Below is a small trained network, with its code and all its weights. Each question gives an input and a class and asks what happens when units are switched off, that is, made to give their printed mean instead of their output.

import numpy as np


def w(rows, s, z=0):
    codes = np.array(rows[::2]) - 128.0
    scale = np.full(codes.shape[1], s)
    scale[-1] = z or s
    return codes * scale


def norm(h):
    return h / np.sqrt((h * h).mean(-1, keepdims=True) + 1e-5)


def f(y):
    return np.maximum(y, 0)


def log_softmax(a):
    a = a - a.max(-1, keepdims=True)
    return a - np.log(np.exp(a).sum(-1, keepdims=True))


def net(x, mask):
    res = np.array(x, float).reshape(1, 6) / 4 @ E
    u = 0
    for l in range(3):
        y = f(norm(res) @ A[l][:, :-1].T + A[l][:, -1])
        res = res + np.where(mask[u : u + 4], y, B[l][:, -1]) @ B[l][:, :-1]
        u += 4
    return log_softmax(norm(res)[-1] @ U[:, :-1].T + U[:, -1])


A, B = {}, {}
E = w([
[77,109,182,125,57,171,235],'x0',
[113,194,204,254,103,159,204],'x1',
[37,136,113,148,153,153,184],'x2',
[185,137,75,151,134,193,212],'x3',
[204,53,136,142,176,51,129],'x4',
[128,84,128,147,92,88,91],'x5',
],0.0078)
A[0] = w([
[167,139,158,161,92,128,110,3],'L0N0',
[149,105,157,152,34,151,119,50],'L0N1',
[108,196,175,188,85,158,6,48],'L0N2',
[164,47,147,111,82,222,166,97],'L0N3',
],0.012,0.0036)
B[0] = w([
[87,69,69,184,94,138,148,165],'L0N0',
[161,87,77,216,121,123,59,202],'L0N1',
[155,93,206,2,157,210,198,253],'L0N2',
[137,161,123,47,92,95,195,250],'L0N3',
],0.0097,0.0049)
A[1] = w([
[165,85,203,231,170,108,195,233],'L1N0',
[83,145,176,182,116,182,205,181],'L1N1',
[129,128,126,96,247,138,143,4],'L1N2',
[35,202,225,200,130,184,165,223],'L1N3',
],0.014,0.0019)
B[1] = w([
[156,118,71,169,176,126,140,232],'L1N0',
[143,130,147,89,99,107,140,242],'L1N1',
[146,94,106,195,141,116,122,193],'L1N2',
[105,132,174,4,94,193,172,245],'L1N3',
],0.017,0.011)
A[2] = w([
[96,157,59,115,109,132,104,52],'L2N0',
[134,154,94,119,117,212,65,2],'L2N1',
[108,117,158,109,143,57,1,86],'L2N2',
[105,135,130,148,17,124,77,50],'L2N3',
],0.018,0.0024)
B[2] = w([
[207,116,143,169,154,126,128,167],'L2N0',
[150,124,102,180,168,118,248,178],'L2N1',
[74,117,135,101,77,158,57,254],'L2N2',
[188,112,63,86,159,160,48,155],'L2N3',
],0.015,0.0057)
U = w([
[185,109,36,223,201,104,143,145],'0',
[137,158,160,59,125,169,235,222],'1',
[74,190,187,195,145,86,131,1],'2',
[88,109,121,136,118,105,6,184],'3',
],0.012,0.0043)

Each question gives the input, the list of numbers given to net, and the class t.
The units are the neurons (one row each of A and B). Each row of codes is followed by its name. A weight is (code - 128) times the scale printed after its matrix; where a second scale follows, it is the last column's (A, B and U).
mask holds one flag per neuron, layer by layer. A switched-off neuron (its flag False) gives its mean, the last column of its row in B, instead of its output. The means were averaged over made-up inputs and are rounded, as every weight is.
A unit's drop is (log p(t) with every unit on - log p(t) with that unit switched off) / (log p(t) with every unit on - log p(t) with every unit switched off).
The circuit of an input: a set's keep is (log p(t) with only the set's units on - log p(t) with every unit switched off) / (log p(t) with every unit on - log p(t) with every unit switched off). Starting from all 12 units, units are removed one at a time, each time the one whose removal leaves the highest keep (on an exact tie, the one counted first), for as long as the keep stays at least 0.8.
circuit, biggest first: the units of the circuit, biggest drop first
most important unit: the unit with the biggest drop
k most important neurons: the k neurons with the biggest drops, biggest first
drop of u: that unit's drop, to one decimal
input [6,-1,-8,-2,6,3], class 0: circuit, biggest first	(L1N3)
input [5,-7,5,-6,4,-5], class 3: 2 most important neurons	(L1N3; L1N0)
input [8,-8,-8,-8,-2,-8], class 3: circuit, biggest first	(L1N3; L0N2)
input [-2,-8,-6,6,-4,0], class 0: 2 most important neurons	(L1N3; L1N1)
input [1,-2,-7,1,-7,8], class 0: 3 most important neurons	(L0N1; L1N3; L1N1)
input [2,-6,-8,-7,-6,1], class 3: 2 most important neurons	(L1N3; L2N2)
input [2,-8,2,1,0,5], class 3: 2 most important neurons	(L1N3; L1N0)
input [4,0,-7,2,-8,7], class 0: 2 most important neurons	(L0N1; L1N3)
input [-5,-8,4,-1,-2,4], class 3: circuit, biggest first	(L2N2; L1N3)
input [4,-2,1,-2,-3,5], class 3: 3 most important neurons	(L1N0; L1N3; L0N1)
input [-2,0,-4,-3,2,1], class 3: 2 most important neurons	(L1N3; L1N0)
input [-4,-3,-6,0,2,-1], class 3: 2 most important neurons	(L1N3; L2N2)
input [0,-4,8,-4,0,0], class 3: drop of L1N0	0.7
input [-1,-3,-8,3,-1,-8], class 0: drop of L1N3	1.0
input [1,-1,-8,-5,3,2], class 3: drop of L1N3	0.2
input [7,2,-5,-8,7,-5], class 0: most important unit	L1N0
